Here is a tiny trained network, its code and every weight. The questions are about switching its units off for an input and a target symbol, where a switched-off unit gives its printed mean instead of its output.

import numpy as np


def w(rows, s, z=0):
    codes = np.array(rows[::2]) - 128.0
    scale = np.full(codes.shape[1], s)
    scale[-1] = z or s
    return codes * scale


def norm(h):
    return h / np.sqrt((h * h).mean(-1, keepdims=True) + 1e-5)


def f(y):
    return np.maximum(y, 0)


def softmax(a):
    e = np.exp(a - a.max(-1, keepdims=True))
    return e / e.sum(-1, keepdims=True)


def log_softmax(a):
    a = a - a.max(-1, keepdims=True)
    return a - np.log(np.exp(a).sum(-1, keepdims=True))


def net(x, mask):
    ids = ['δεμξπσω'.index(c) for c in x.split()]
    T = len(ids)
    res = E[ids] + P[:T]
    r = norm(res)
    for j in range(2):
        rows = slice(3 * j, 3 * j + 3)
        q, k, v = (r @ M[0][rows].T for M in (Q, K, V))
        z = softmax(np.where(np.tri(T) > 0, q @ k.T / 3**0.5, -1e9)) @ v
        o = O[0][rows]
        res = res + np.where(mask[j], z, o[:, -1]) @ o[:, :-1]
    y = f(norm(res) @ A[0][:, :-1].T + A[0][:, -1])
    res = res + np.where(mask[2:6], y, B[0][:, -1]) @ B[0][:, :-1]
    return log_softmax(norm(res)[-1] @ U[:, :-1].T + U[:, -1])


Q, K, V, O, A, B = {}, {}, {}, {}, {}, {}
E = w([
[171,23,114,98,167,60,173,105],'δ',
[142,201,123,100,92,150,156,204],'ε',
[147,115,254,148,56,125,63,94],'μ',
[80,155,129,172,244,125,81,140],'ξ',
[156,214,102,133,144,121,138,21],'π',
[39,90,157,172,109,137,211,106],'σ',
[162,118,63,210,90,181,106,99],'ω',
],0.0099)
P = w([
[90,167,127,133,90,108,115,134],'0',
[133,156,144,141,128,180,134,133],'1',
[117,166,138,172,113,88,142,150],'2',
[104,115,135,75,128,192,111,103],'3',
[155,148,168,161,143,175,166,136],'4',
[71,120,110,86,89,104,102,119],'5',
[145,105,161,90,163,241,147,112],'6',
[82,154,115,162,80,26,135,164],'7',
[80,76,121,28,124,198,95,89],'8',
[141,177,158,220,116,59,176,176],'9',
[46,128,96,91,59,48,95,140],'10',
[186,137,190,187,176,194,195,148],'11',
[97,176,128,216,72,2,158,180],'12',
[139,86,172,81,182,251,151,86],'13',
],0.0081)
Q[0] = w([
[35,94,199,136,70,145,139,87],'H1',
[108,135,49,80,108,75,58,131],'H1',
[124,138,170,188,90,56,142,139],'H1',
[172,121,172,107,180,252,145,103],'H2',
[49,105,74,32,93,147,48,106],'H2',
[126,177,126,184,114,116,112,142],'H2',
],0.014)
K[0] = w([
[179,4,124,54,165,99,173,131],'H1',
[69,139,100,68,109,193,63,104],'H1',
[89,101,84,108,87,28,100,132],'H1',
[222,137,185,210,178,141,204,153],'H2',
[127,92,132,58,163,234,130,101],'H2',
[114,96,87,111,116,67,140,144],'H2',
],0.014)
V[0] = w([
[65,132,68,135,135,151,238,110],'H1',
[65,172,201,139,115,137,144,104],'H1',
[153,181,127,34,190,89,158,172],'H1',
[110,188,122,179,166,255,101,136],'H2',
[52,89,83,123,202,110,86,79],'H2',
[147,164,131,127,106,116,128,48],'H2',
],0.007)
O[0] = w([
[99,127,51,115,134,111,211,141,221],'H1',
[14,145,158,119,106,68,125,115,250],'H1',
[177,199,138,72,180,132,134,155,60],'H1',
[136,192,134,234,126,34,143,170,184],'H2',
[171,121,169,146,233,255,141,109,115],'H2',
[185,184,107,114,125,125,120,20,254],'H2',
],0.0064,0.0035)
A[0] = w([
[148,90,113,74,2,100,179,81,1],'N1',
[202,111,198,134,90,144,107,130,59],'N2',
[133,135,153,199,106,62,138,152,173],'N3',
[141,106,153,155,125,154,191,132,172],'N4',
],0.0077,0.0031)
B[0] = w([
[127,178,221,126,139,191,98,145,195],'N1',
[16,122,75,144,139,80,184,121,157],'N2',
[203,92,86,74,149,254,90,146,253],'N3',
[43,142,106,115,106,17,44,101,190],'N4',
],0.0064,0.0053)
U = w([
[158,54,119,47,177,158,132,103,251],'δ',
[145,178,116,80,104,119,129,211,239],'ε',
[102,130,254,146,93,130,46,103,56],'μ',
[104,146,153,181,251,127,72,165,139],'ξ',
[161,212,103,121,159,103,133,30,87],'π',
[14,102,109,158,121,116,212,117,36],'σ',
[170,88,51,204,100,170,98,126,96],'ω',
],0.008,0.0024)

Each question gives the input, a string of symbols that net reads in full, and the target symbol t.
The units are the heads (3 rows each of Q, K, V and O) and the neurons (one row each of A and B). Each row of codes is followed by its name. A weight is (code - 128) times the scale printed after its matrix; where a second scale follows, it is the last column's (O, A, B and U).
mask holds one flag per unit, heads first, then neurons. A switched-off unit (its flag False) gives its mean, the last column of its rows in O or B, instead of its output. The means were averaged over made-up inputs and are rounded, as every weight is.
A unit's drop is (log p(t) with every unit on - log p(t) with that unit switched off) / (log p(t) with every unit on - log p(t) with every unit switched off).
The circuit of an input: a set's keep is (log p(t) with only the set's units on - log p(t) with every unit switched off) / (log p(t) with every unit on - log p(t) with every unit switched off). Starting from all 6 units, units are removed one at a time, each time the one whose removal leaves the highest keep (on an exact tie, the one counted first), for as long as the keep stays at least 0.8.
circuit, biggest first: the units of the circuit, biggest drop first
top k neurons: the k neurons with the biggest drops, biggest first
which heads matter: for each layer, one digit per head in row order, 1 if its drop is at least 0.15 and else 0, layers parted by /
input ω ξ σ σ ξ μ δ π σ μ ξ ε σ, target ξ: circuit, biggest first : [H2 H1]
input μ μ μ δ π σ π π σ μ, target π: which heads matter : 11
input μ δ π π σ ε π σ, target ε: top neuron : [N3]
input ω δ ξ ξ ξ σ π ξ ε π μ σ σ π, target σ: circuit, biggest first : [H1 H2]
input σ ξ ξ ω ε ε π σ ω ξ σ π ε, target σ: which heads matter : 11
input ω μ π δ ε π δ σ δ σ π σ δ, target δ: which heads matter : 00
input σ μ π ξ ω ε π δ ξ ξ δ, target ξ: which heads matter : 01
input δ ω ε μ, target ω: which heads matter : 11
input δ π δ π δ μ, target π: circuit, biggest first : [H2 H1 N2]
input ξ π π δ μ μ ξ π μ μ ω ξ ξ, target ω: circuit, biggest first : [H1 N3]
input ξ ξ π ξ ω ε δ π, target ε: circuit, biggest first : [H2 H1]
input σ μ μ σ ε π σ ω π δ, target ω: which heads matter : 10
input ξ μ σ σ δ π π π σ σ σ μ, target σ: which heads matter : 11
input π π ε σ π σ π σ π σ μ σ π δ, target σ: circuit, biggest first : [H1 H2]
input μ π δ, target μ: circuit, biggest first : [H1]
input π σ ξ π σ π σ δ ε σ ε π σ, target ε: top 3 neurons : [N3 N1 N2]
input ω π π σ π σ π σ π ω π σ δ, target π: which heads matter : 01
input ω π δ μ ε, target δ: which heads matter : 01
input ω σ ε π δ σ π μ, target σ: circuit, biggest first : [N2 H2 H1]
input π ω μ ξ ω ξ δ π, target ξ: which heads matter : 01
input π δ σ σ, target δ: circuit, biggest first : [H1]
input π δ ε π π ε ε ξ ω σ σ, target ω: circuit, biggest first : [H2 H1 N3]
